Here is a tiny trained network, its code and every weight. The questions are about switching its units off for an input and a class, where a switched-off unit gives its printed mean instead of its output.

import numpy as np


def w(rows, s, z=0):
    codes = np.array(rows[::2]) - 128.0
    scale = np.full(codes.shape[1], s)
    scale[-1] = z or s
    return codes * scale


def norm(h):
    return h / np.sqrt((h * h).mean(-1, keepdims=True) + 1e-5)


def f(y):
    return np.maximum(y, 0)


def log_softmax(a):
    a = a - a.max(-1, keepdims=True)
    return a - np.log(np.exp(a).sum(-1, keepdims=True))


def net(x, mask):
    res = np.array(x, float).reshape(1, 4) / 4 @ E
    u = 0
    for l in range(3):
        y = f(norm(res) @ A[l][:, :-1].T + A[l][:, -1])
        res = res + np.where(mask[u : u + 5], y, B[l][:, -1]) @ B[l][:, :-1]
        u += 5
    return log_softmax(norm(res)[-1] @ U[:, :-1].T + U[:, -1])


A, B = {}, {}
E = w([
[128,137,1,109,12,69,77,129,191,165],'x0',
[122,112,208,14,57,77,132,44,63,173],'x1',
[129,126,127,124,131,124,126,129,129,128],'x2',
[150,248,221,162,131,31,34,142,134,131],'x3',
],0.0071)
A[0] = w([
[155,71,222,76,118,104,141,17,87,130,82],'L0N0',
[107,77,160,148,184,212,250,167,58,105,42],'L0N1',
[160,250,150,226,155,73,69,243,82,111,41],'L0N2',
[148,206,144,173,63,72,41,171,148,119,4],'L0N3',
[187,218,254,178,198,92,77,176,75,109,85],'L0N4',
],0.005,0.0038)
B[0] = w([
[64,168,139,48,137,123,148,173,124,229,236],'L0N0',
[210,199,72,89,191,130,3,121,120,162,228],'L0N1',
[161,103,123,135,156,158,159,20,245,153,241],'L0N2',
[172,215,58,92,146,134,38,145,130,193,204],'L0N3',
[23,58,210,212,66,137,215,110,151,41,253],'L0N4',
],0.0065,0.0049)
A[1] = w([
[177,120,10,255,55,107,102,196,179,78,83],'L1N0',
[84,103,111,55,5,46,146,60,86,160,79],'L1N1',
[190,123,113,207,234,185,127,154,132,59,80],'L1N2',
[88,130,138,53,175,196,173,125,11,160,3],'L1N3',
[88,79,74,124,86,114,145,63,122,150,39],'L1N4',
],0.0053,0.005)
B[1] = w([
[21,141,155,2,166,82,203,127,153,219,239],'L1N0',
[188,81,123,253,145,205,140,100,116,12,254],'L1N1',
[226,93,84,181,81,109,47,162,30,52,220],'L1N2',
[193,114,138,59,156,100,87,83,244,230,181],'L1N3',
[127,114,164,131,90,121,156,98,157,96,160],'L1N4',
],0.0068,0.0054)
A[2] = w([
[195,188,131,152,96,75,49,88,112,119,23],'L2N0',
[76,85,97,92,106,123,221,201,118,131,30],'L2N1',
[211,156,155,103,53,75,59,151,99,126,4],'L2N2',
[66,181,202,141,57,62,124,90,111,127,55],'L2N3',
[205,121,108,152,1,128,112,91,110,127,61],'L2N4',
],0.0077,0.004)
B[2] = w([
[215,120,71,111,238,182,56,204,121,124,213],'L2N0',
[56,165,161,144,108,138,205,189,46,122,192],'L2N1',
[123,98,112,174,181,183,113,182,132,129,190],'L2N2',
[144,142,90,104,117,95,127,249,2,112,247],'L2N3',
[160,73,94,156,107,164,115,74,90,43,254],'L2N4',
],0.008,0.0039)
U = w([
[200,110,63,139,170,158,54,195,57,94,252],'0',
[110,118,191,254,155,140,142,118,188,46,37],'1',
[18,127,63,93,95,124,219,191,116,160,125],'2',
[118,218,76,126,122,60,83,116,237,195,157],'3',
[150,104,169,21,152,150,119,72,135,243,90],'4',
[77,170,231,111,93,66,150,192,34,126,128],'5',
[150,58,99,138,4,153,149,36,108,63,81],'6',
],0.015,0.002)

Each question gives the input, the list of numbers given to net, and the class t.
The units are the neurons (one row each of A and B). Each row of codes is followed by its name. A weight is (code - 128) times the scale printed after its matrix; where a second scale follows, it is the last column's (A, B and U).
mask holds one flag per neuron, layer by layer. A switched-off neuron (its flag False) gives its mean, the last column of its row in B, instead of its output. The means were averaged over made-up inputs and are rounded, as every weight is.
A unit's drop is (log p(t) with every unit on - log p(t) with that unit switched off) / (log p(t) with every unit on - log p(t) with every unit switched off).
The circuit of an input: a set's keep is (log p(t) with only the set's units on - log p(t) with every unit switched off) / (log p(t) with every unit on - log p(t) with every unit switched off). Starting from the 12 units with the biggest drops (on a tie, the unit counted first), units are removed one at a time, each time the one whose removal leaves the highest keep (on an exact tie, the one counted first), for as long as the keep stays at least 0.8.
units of the circuit, in order: the units of the circuit, biggest drop first
unit that matters most: the unit with the biggest drop
top k neurons: the k neurons with the biggest drops, biggest first
k most important neurons of layer l: the k neurons of layer l with the biggest drops, biggest first
drop when u is switched off: that unit's drop, to one decimal
input [-1,-4,-3,6], class 1: top 2 neurons -> (L0N2, L0N4)
input [7,1,3,7], class 0: most important neuron of layer 1 -> (L1N3)
input [1,-7,-4,-7], class 2: top 2 neurons -> (L1N0, L1N1)
input [7,-1,0,-8], class 2: units of the circuit, in order -> (L1N0, L2N1)
input [1,-3,0,6], class 3: top 2 neurons -> (L0N3, L0N2)
input [1,3,3,6], class 0: top 4 neurons -> (L0N3, L1N0, L2N0, L2N3)
input [1,-7,-5,-7], class 2: top 2 neurons -> (L1N0, L1N1)
input [0,-2,-4,2], class 1: top 2 neurons -> (L0N2, L0N4)
input [-6,1,0,2], class 5: top 2 neurons -> (L0N4, L1N1)
input [1,-8,-2,1], class 3: top 2 neurons -> (L1N0, L0N2)
input [1,-8,-4,5], class 3: top 4 neurons -> (L1N1, L0N3, L1N0, L2N4)
input [0,-1,8,8], class 1: 2 most important neurons of layer 1 -> (L1N0, L1N3)
input [6,7,-7,1], class 0: top 3 neurons -> (L0N4, L2N0, L0N2)
input [7,-2,-8,-5], class 2: units of the circuit, in order -> (L1N0)
input [1,-2,7,0], class 2: top 2 neurons -> (L1N0, L0N1)
input [-1,1,5,-1], class 4: top 2 neurons -> (L0N0, L1N2)
input [1,6,7,7], class 0: top 2 neurons -> (L1N0, L2N0)
input [-1,6,-1,-7], class 4: top 2 neurons -> (L0N0, L1N3)
input [-2,-5,6,5], class 1: drop when L0N0 is switched off -> 0.0
input [-4,-3,1,2], class 1: unit that matters most -> L0N4
input [5,-6,-8,-2], class 2: drop when L1N0 is switched off -> 0.1
input [3,8,5,8], class 0: drop when L2N0 is switched off -> 0.1
input [0,-3,-3,3], class 1: drop when L0N2 is switched off -> 2.3
